Here is a tiny trained network, its code and every weight. The questions are about switching its units off for an input and a class, where a switched-off unit gives its printed mean instead of its output.

import numpy as np


def w(rows, s, z=0):
    codes = np.array(rows[::2]) - 128.0
    scale = np.full(codes.shape[1], s)
    scale[-1] = z or s
    return codes * scale


def f(y):
    return y / 2 * (1 + np.tanh(0.7978845608 * (y + 0.044715 * y**3)))


def log_softmax(a):
    a = a - a.max(-1, keepdims=True)
    return a - np.log(np.exp(a).sum(-1, keepdims=True))


def net(x, mask):
    res = np.array(x, float).reshape(1, 2) / 4 @ E
    y = f(res @ A[0][:, :-1].T + A[0][:, -1])
    res = res + np.where(mask, y, B[0][:, -1]) @ B[0][:, :-1]
    return log_softmax(res[-1] @ U[:, :-1].T + U[:, -1])


A, B = {}, {}
E = w([
[55,103,130,147,152,129,129,196,123],'x0',
[138,142,135,251,119,124,118,69,138],'x1',
],0.014)
A[0] = w([
[91,130,133,124,140,127,131,164,129,105],'N1',
[130,117,141,138,153,115,120,106,137,33],'N2',
[120,127,127,131,131,129,129,157,139,63],'N3',
[147,123,125,106,131,139,139,106,129,40],'N4',
[83,123,117,36,133,130,132,229,118,154],'N5',
[135,116,120,123,127,129,127,126,128,179],'N6',
[146,122,129,19,134,123,131,142,122,62],'N7',
[124,126,130,188,118,126,135,126,127,16],'N8',
[24,116,123,135,136,126,137,250,122,117],'N9',
[110,118,141,58,134,122,134,167,134,115],'N10',
[109,125,129,127,104,128,141,142,131,121],'N11',
[130,114,139,141,126,124,136,120,139,138],'N12',
[195,134,118,44,125,125,137,92,124,121],'N13',
[151,103,134,118,151,125,131,108,114,214],'N14',
[107,129,115,192,119,127,134,134,123,228],'N15',
[139,135,116,155,134,124,146,122,123,115],'N16',
[131,132,119,75,110,133,129,143,133,172],'N17',
[107,131,126,105,138,133,145,135,135,61],'N18',
[96,136,127,115,127,142,123,153,134,252],'N19',
[133,120,128,149,144,145,134,109,116,2],'N20',
],0.026,0.0052)
B[0] = w([
[174,108,122,116,132,127,84,142,121,162],'N1',
[113,134,120,135,125,137,118,129,130,134],'N2',
[157,124,110,116,142,142,95,156,124,138],'N3',
[167,101,131,126,144,124,106,154,127,141],'N4',
[3,171,89,141,140,138,171,105,123,254],'N5',
[135,151,152,132,126,121,162,111,138,136],'N6',
[112,220,135,50,190,139,68,157,124,216],'N7',
[103,208,108,88,126,146,98,139,129,174],'N8',
[249,49,162,76,118,130,100,144,135,244],'N9',
[50,131,120,135,86,125,167,92,134,199],'N10',
[145,136,129,117,162,112,118,109,115,136],'N11',
[107,131,146,130,132,113,151,107,121,140],'N12',
[212,70,135,127,88,127,130,123,125,209],'N13',
[103,135,116,177,70,125,124,149,133,149],'N14',
[121,109,118,208,198,116,151,117,125,196],'N15',
[54,123,146,115,110,132,145,135,129,151],'N16',
[109,224,138,129,140,112,156,119,137,178],'N17',
[101,130,134,110,118,122,121,106,129,144],'N18',
[125,137,141,108,216,102,134,162,123,168],'N19',
[107,148,127,133,123,121,130,132,126,138],'N20',
],0.052,0.026)
U = w([
[54,126,78,254,171,98,175,122,106,252],'0',
[234,179,132,95,112,125,73,188,103,73],'1',
[113,78,83,116,116,212,14,184,86,50],'2',
[65,181,97,61,183,121,128,166,102,141],'3',
[187,27,127,156,208,102,134,173,102,86],'4',
[196,22,117,196,24,108,173,107,111,166],'5',
],0.0069,0.0043)

Each question gives the input, the list of numbers given to net, and the class t.
The units are the neurons (one row each of A and B). Each row of codes is followed by its name. A weight is (code - 128) times the scale printed after its matrix; where a second scale follows, it is the last column's (A, B and U).
mask holds one flag per neuron, in row order. A switched-off neuron (its flag False) gives its mean, the last column of its row in B, instead of its output. The means were averaged over made-up inputs and are rounded, as every weight is.
A unit's drop is (log p(t) with every unit on - log p(t) with that unit switched off) / (log p(t) with every unit on - log p(t) with every unit switched off).
The circuit of an input: a set's keep is (log p(t) with only the set's units on - log p(t) with every unit switched off) / (log p(t) with every unit on - log p(t) with every unit switched off). Starting from the 12 units with the biggest drops (on a tie, the unit counted first), units are removed one at a time, each time the one whose removal leaves the highest keep (on an exact tie, the one counted first), for as long as the keep stays at least 0.8.
units of the circuit, in order: the units of the circuit, biggest drop first
most important unit: the unit with the biggest drop
k most important neurons: the k neurons with the biggest drops, biggest first
drop when u is switched off: that unit's drop, to one decimal
input [-2,1], class 5: most important unit -> N5
input [1,5], class 0: 2 most important neurons -> [N9 N7]
input [5,6], class 4: units of the circuit, in order -> [N5 N15]
input [-5,-1], class 1: 2 most important neurons -> [N10 N5]
input [-7,4], class 5: 2 most important neurons -> [N5 N7]
input [-7,7], class 0: 2 most important neurons -> [N7 N9]
input [-6,8], class 0: 2 most important neurons -> [N7 N15]
input [-5,2], class 5: 2 most important neurons -> [N7 N5]
input [1,0], class 4: units of the circuit, in order -> [N5 N7]
input [-6,-3], class 1: 2 most important neurons -> [N13 N5]
input [3,4], class 0: 4 most important neurons -> [N9 N7 N13 N15]
input [-2,7], class 0: 2 most important neurons -> [N7 N15]
input [2,7], class 0: 2 most important neurons -> [N15 N7]
input [6,8], class 0: most important unit -> N15
input [2,1], class 4: drop when N7 is switched off -> 0.1
input [-3,1], class 5: drop when N5 is switched off -> 0.4
input [-5,3], class 5: drop when N7 is switched off -> 0.5
